Below are the code and all the weights of a small trained network. Each question names an input and a class and asks about switching units off, where a switched-off unit gives its printed mean instead of its output.

import numpy as np


def w(rows, s, z=0):
    codes = np.array(rows[::2]) - 128.0
    scale = np.full(codes.shape[1], s)
    scale[-1] = z or s
    return codes * scale


def f(y):
    return y / 2 * (1 + np.tanh(0.7978845608 * (y + 0.044715 * y**3)))


def log_softmax(a):
    a = a - a.max(-1, keepdims=True)
    return a - np.log(np.exp(a).sum(-1, keepdims=True))


def net(x, mask):
    res = np.array(x, float).reshape(1, 7) / 4 @ E
    y = f(res @ A[0][:, :-1].T + A[0][:, -1])
    res = res + np.where(mask, y, B[0][:, -1]) @ B[0][:, :-1]
    return log_softmax(res[-1] @ U[:, :-1].T + U[:, -1])


A, B = {}, {}
E = w([
[148,236,112,136,146,143,146,146,168],'x0',
[125,129,130,138,133,120,131,135,124],'x1',
[187,97,97,165,85,120,205,122,162],'x2',
[191,133,168,116,171,75,112,80,148],'x3',
[136,126,124,121,125,140,120,125,130],'x4',
[128,128,129,129,126,128,126,128,130],'x5',
[153,94,135,2,159,127,193,164,128],'x6',
],0.0087)
A[0] = w([
[156,202,127,136,114,148,154,132,166,114],'neuron 1',
[105,41,144,112,91,106,111,80,99,42],'neuron 2',
[115,145,131,182,90,138,38,99,175,149],'neuron 3',
[174,119,120,160,76,112,230,80,155,11],'neuron 4',
[73,130,78,157,106,185,202,182,97,117],'neuron 5',
[125,196,162,130,131,159,150,126,135,15],'neuron 6',
[84,144,74,120,91,160,163,191,99,78],'neuron 7',
[61,161,187,103,163,129,102,129,85,28],'neuron 8',
[151,95,97,141,58,147,209,109,180,132],'neuron 9',
[148,180,99,124,149,122,128,165,133,10],'neuron 10',
[166,130,188,127,149,72,120,115,167,16],'neuron 11',
[76,22,166,161,109,78,164,69,70,98],'neuron 12',
[134,204,80,129,167,121,154,135,180,96],'neuron 13',
[139,203,109,122,133,130,152,131,149,27],'neuron 14',
[81,118,80,136,105,173,160,195,113,43],'neuron 15',
[118,138,132,2,157,167,140,144,103,124],'neuron 16',
[63,151,159,81,156,151,64,116,139,33],'neuron 17',
[194,148,176,121,150,73,126,105,136,11],'neuron 18',
[90,139,106,196,93,100,58,87,145,117],'neuron 19',
[213,155,178,134,165,68,166,11,136,255],'neuron 20',
],0.0075,0.0045)
B[0] = w([
[159,104,112,165,155,165,103,200,118,159],'neuron 1',
[192,101,66,177,206,201,43,218,187,153],'neuron 2',
[124,89,191,69,143,48,211,191,148,179],'neuron 3',
[194,215,66,191,34,32,50,141,10,153],'neuron 4',
[100,113,218,175,107,131,127,54,154,171],'neuron 5',
[241,7,47,94,132,109,65,201,240,124],'neuron 6',
[109,30,176,165,95,148,99,39,164,153],'neuron 7',
[254,183,25,212,8,44,47,92,55,145],'neuron 8',
[154,198,129,191,106,62,127,154,43,175],'neuron 9',
[215,10,26,115,109,102,15,163,241,122],'neuron 10',
[126,46,147,145,44,75,67,29,149,137],'neuron 11',
[192,124,100,172,184,230,68,216,141,180],'neuron 12',
[174,41,119,175,201,210,88,170,157,161],'neuron 13',
[236,23,47,118,180,176,39,169,176,134],'neuron 14',
[98,74,148,174,66,116,62,16,188,145],'neuron 15',
[136,116,194,155,97,60,171,193,123,207],'neuron 16',
[221,203,96,188,29,27,54,107,43,147],'neuron 17',
[127,12,175,127,36,136,46,51,219,143],'neuron 18',
[165,73,178,83,126,70,212,194,167,175],'neuron 19',
[46,145,212,182,93,193,131,100,134,253],'neuron 20',
],0.0074,0.0078)
U = w([
[190,208,65,155,48,54,63,115,42,33],'0',
[191,53,64,132,192,222,47,190,187,66],'1',
[85,155,160,135,138,166,153,143,108,252],'2',
[150,72,167,83,114,52,225,171,162,81],'3',
[61,84,168,143,70,176,64,1,176,24],'4',
[84,173,133,132,154,163,144,134,108,254],'5',
[92,165,146,129,158,168,147,130,106,219],'6',
[51,176,2,36,204,156,176,30,150,12],'7',
],0.0094,0.0081)

Each question gives the input, the list of numbers given to net, and the class t.
The units are the neurons (one row each of A and B). Each row of codes is followed by its name. A weight is (code - 128) times the scale printed after its matrix; where a second scale follows, it is the last column's (A, B and U).
mask holds one flag per neuron, in row order. A switched-off neuron (its flag False) gives its mean, the last column of its row in B, instead of its output. The means were averaged over made-up inputs and are rounded, as every weight is.
A unit's drop is (log p(t) with every unit on - log p(t) with that unit switched off) / (log p(t) with every unit on - log p(t) with every unit switched off).
The circuit of an input: a set's keep is (log p(t) with only the set's units on - log p(t) with every unit switched off) / (log p(t) with every unit on - log p(t) with every unit switched off). Starting from the 12 units with the biggest drops (on a tie, the unit counted first), units are removed one at a time, each time the one whose removal leaves the highest keep (on an exact tie, the one counted first), for as long as the keep stays at least 0.8.
circuit, biggest first: the units of the circuit, biggest drop first
unit that matters most: the unit with the biggest drop
k most important neurons: the k neurons with the biggest drops, biggest first
drop of u: that unit's drop, to one decimal
input [0,-3,3,5,-1,-3,-1], class 4: unit that matters most : neuron 20
input [0,-3,-8,-6,0,-6,4], class 0: circuit, biggest first : neuron 8; neuron 17
input [-3,0,-5,-1,-4,-1,-8], class 3: circuit, biggest first : neuron 19; neuron 3
input [6,4,-1,8,-3,2,-1], class 4: circuit, biggest first : neuron 20; neuron 18
input [0,5,-4,7,-5,5,-4], class 4: circuit, biggest first : neuron 20; neuron 18
input [-2,1,6,-8,3,0,-8], class 3: 2 most important neurons : neuron 19; neuron 3
input [7,3,-2,6,7,1,-8], class 3: 3 most important neurons : neuron 3; neuron 19; neuron 12
input [8,-4,5,-4,8,8,2], class 1: circuit, biggest first : neuron 13; neuron 14
input [8,5,8,-1,1,8,-3], class 0: 2 most important neurons : neuron 4; neuron 9
input [-8,8,-2,-7,-7,-2,7], class 1: 2 most important neurons : neuron 12; neuron 2
input [-1,-5,-8,-8,6,-1,5], class 0: circuit, biggest first : neuron 17; neuron 8
input [-7,-6,8,-6,4,-8,-8], class 0: 4 most important neurons : neuron 9; neuron 4; neuron 20; neuron 13
input [6,-5,1,8,-2,-4,-7], class 4: 3 most important neurons : neuron 20; neuron 18; neuron 11
input [7,2,6,8,-4,8,-5], class 4: circuit, biggest first : neuron 20
input [4,4,5,7,5,-3,-6], class 4: 4 most important neurons : neuron 20; neuron 18; neuron 11; neuron 16
input [-7,3,-1,-4,3,-7,7], class 1: 3 most important neurons : neuron 2; neuron 12; neuron 20
input [-8,1,8,2,-3,-5,0], class 0: 3 most important neurons : neuron 4; neuron 9; neuron 13
input [-6,-3,2,-2,-2,2,5], class 1: 4 most important neurons : neuron 12; neuron 2; neuron 20; neuron 3
input [8,4,5,5,-5,-7,3], class 1: 2 most important neurons : neuron 13; neuron 14
input [0,-5,-8,6,-3,-6,-6], class 0: most important neuron : neuron 8
input [4,3,-4,-3,-6,4,7], class 3: 3 most important neurons : neuron 16; neuron 20; neuron 12
input [-1,4,8,-4,-3,3,-6], class 0: 3 most important neurons : neuron 4; neuron 9; neuron 20
input [3,-7,8,-1,2,-5,-6], class 0: drop of neuron 9 : 0.4
input [4,-4,3,6,-4,8,-8], class 3: drop of neuron 3 : 0.5
input [-2,-1,1,7,0,1,2], class 4: drop of neuron 14 : 0.0
input [-8,3,-7,6,4,-4,-5], class 1: drop of neuron 12 : 0.6
input [-7,-4,1,2,5,-4,7], class 1: unit that matters most : neuron 2
